Here is a tiny trained network, its code and every weight. The questions are about switching its units off for an input and a class, where a switched-off unit gives its printed mean instead of its output.

import numpy as np


def w(rows, s, z=0):
    codes = np.array(rows[::2]) - 128.0
    scale = np.full(codes.shape[1], s)
    scale[-1] = z or s
    return codes * scale


def f(y):
    return np.maximum(y, 0)


def log_softmax(a):
    a = a - a.max(-1, keepdims=True)
    return a - np.log(np.exp(a).sum(-1, keepdims=True))


def net(x, mask):
    res = np.array(x, float).reshape(1, 5) / 4 @ E
    y = f(res @ A[0][:, :-1].T + A[0][:, -1])
    res = res + np.where(mask, y, B[0][:, -1]) @ B[0][:, :-1]
    return log_softmax(res[-1] @ U[:, :-1].T + U[:, -1])


A, B = {}, {}
E = w([
[220,84,198,112,73,158,155,28,173,107,2,126],'x0',
[140,135,139,136,141,135,107,144,108,154,104,136],'x1',
[223,206,33,105,94,20,119,117,95,92,60,84],'x2',
[151,184,185,77,212,162,65,118,232,81,96,45],'x3',
[137,126,126,87,113,124,151,117,144,136,156,128],'x4',
],0.015)
A[0] = w([
[140,243,111,58,157,92,101,141,141,94,102,57,149],'neuron 0',
[185,165,58,152,108,65,148,109,50,122,115,121,208],'neuron 1',
[178,67,157,150,82,100,187,56,139,127,2,127,141],'neuron 2',
[146,216,176,101,114,103,69,145,149,66,118,75,65],'neuron 3',
[129,131,189,125,205,189,93,123,174,99,152,78,162],'neuron 4',
[137,78,169,119,101,124,147,87,139,123,56,131,123],'neuron 5',
[103,65,175,173,86,151,145,105,90,131,133,197,253],'neuron 6',
],0.011,0.005)
B[0] = w([
[178,167,111,188,77,129,124,203,104,110,130,65,226],'neuron 0',
[109,85,21,165,157,69,161,86,105,157,93,138,234],'neuron 1',
[120,115,147,28,7,170,131,119,109,114,67,93,253],'neuron 2',
[141,187,127,194,155,213,124,123,119,97,120,149,200],'neuron 3',
[145,64,131,109,225,111,111,143,251,150,172,44,217],'neuron 4',
[160,160,122,58,174,156,91,67,131,128,71,45,198],'neuron 5',
[115,81,177,119,104,171,150,74,71,197,154,186,205],'neuron 6',
],0.012,0.027)
U = w([
[20,117,141,161,155,155,158,186,71,181,225,212,254],'0',
[89,95,149,154,167,108,75,200,162,139,205,93,167],'1',
[139,117,55,198,131,11,158,113,116,154,132,166,135],'2',
[182,225,99,224,150,130,131,167,116,81,145,145,96],'3',
[121,113,228,126,93,189,131,33,101,149,126,161,110],'4',
[163,107,195,108,171,174,104,78,193,102,83,107,142],'5',
[119,120,61,69,95,102,133,102,81,103,59,146,72],'6',
[174,200,133,148,97,182,65,125,119,38,71,103,38],'7',
],0.011,0.0053)

Each question gives the input, the list of numbers given to net, and the class t.
The units are the neurons (one row each of A and B). Each row of codes is followed by its name. A weight is (code - 128) times the scale printed after its matrix; where a second scale follows, it is the last column's (A, B and U).
mask holds one flag per neuron, in row order. A switched-off neuron (its flag False) gives its mean, the last column of its row in B, instead of its output. The means were averaged over made-up inputs and are rounded, as every weight is.
A unit's drop is (log p(t) with every unit on - log p(t) with that unit switched off) / (log p(t) with every unit on - log p(t) with every unit switched off).
The circuit of an input: a set's keep is (log p(t) with only the set's units on - log p(t) with every unit switched off) / (log p(t) with every unit on - log p(t) with every unit switched off). Starting from all 7 units, units are removed one at a time, each time the one whose removal leaves the highest keep (on an exact tie, the one counted first), for as long as the keep stays at least 0.8.
units of the circuit, in order: the units of the circuit, biggest drop first
unit that matters most: the unit with the biggest drop
top k neurons: the k neurons with the biggest drops, biggest first
drop of u: that unit's drop, to one decimal
input [-3,1,7,-1,-6], class 2: units of the circuit, in order	(neuron 1)
input [0,7,4,0,6], class 2: top 3 neurons	(neuron 2; neuron 1; neuron 5)
input [0,-5,-5,7,-8], class 1: units of the circuit, in order	(neuron 2; neuron 4)
input [0,6,-2,7,7], class 1: units of the circuit, in order	(neuron 2; neuron 5)
input [7,-3,1,7,-5], class 7: top 3 neurons	(neuron 0; neuron 3; neuron 2)
input [-1,-3,-5,2,4], class 1: top 2 neurons	(neuron 2; neuron 5)
input [-3,0,0,1,1], class 1: top 3 neurons	(neuron 1; neuron 2; neuron 3)
input [-7,6,1,7,-2], class 3: units of the circuit, in order	(neuron 0; neuron 2)
input [1,1,1,7,-5], class 7: top 4 neurons	(neuron 0; neuron 3; neuron 1; neuron 6)
input [-2,4,1,-6,-7], class 2: top 3 neurons	(neuron 1; neuron 2; neuron 3)
input [0,8,4,6,-1], class 3: units of the circuit, in order	(neuron 2; neuron 5)
input [-8,2,-2,0,2], class 0: top 2 neurons	(neuron 4; neuron 5)
input [-3,-5,8,1,4], class 3: top 2 neurons	(neuron 0; neuron 3)
input [8,-6,0,-2,-5], class 4: top 3 neurons	(neuron 6; neuron 1; neuron 0)
input [-3,1,-1,-8,4], class 0: unit that matters most	neuron 6
input [0,6,2,-4,-3], class 2: top 3 neurons	(neuron 2; neuron 5; neuron 1)
input [4,-8,-5,0,-7], class 4: top 2 neurons	(neuron 6; neuron 0)
input [-3,-5,0,5,0], class 1: drop of neuron 2	0.2
input [-4,7,5,0,-5], class 2: drop of neuron 1	1.2
input [-7,3,2,-2,-8], class 2: drop of neuron 2	0.2
input [-6,-6,7,2,4], class 3: unit that matters most	neuron 0
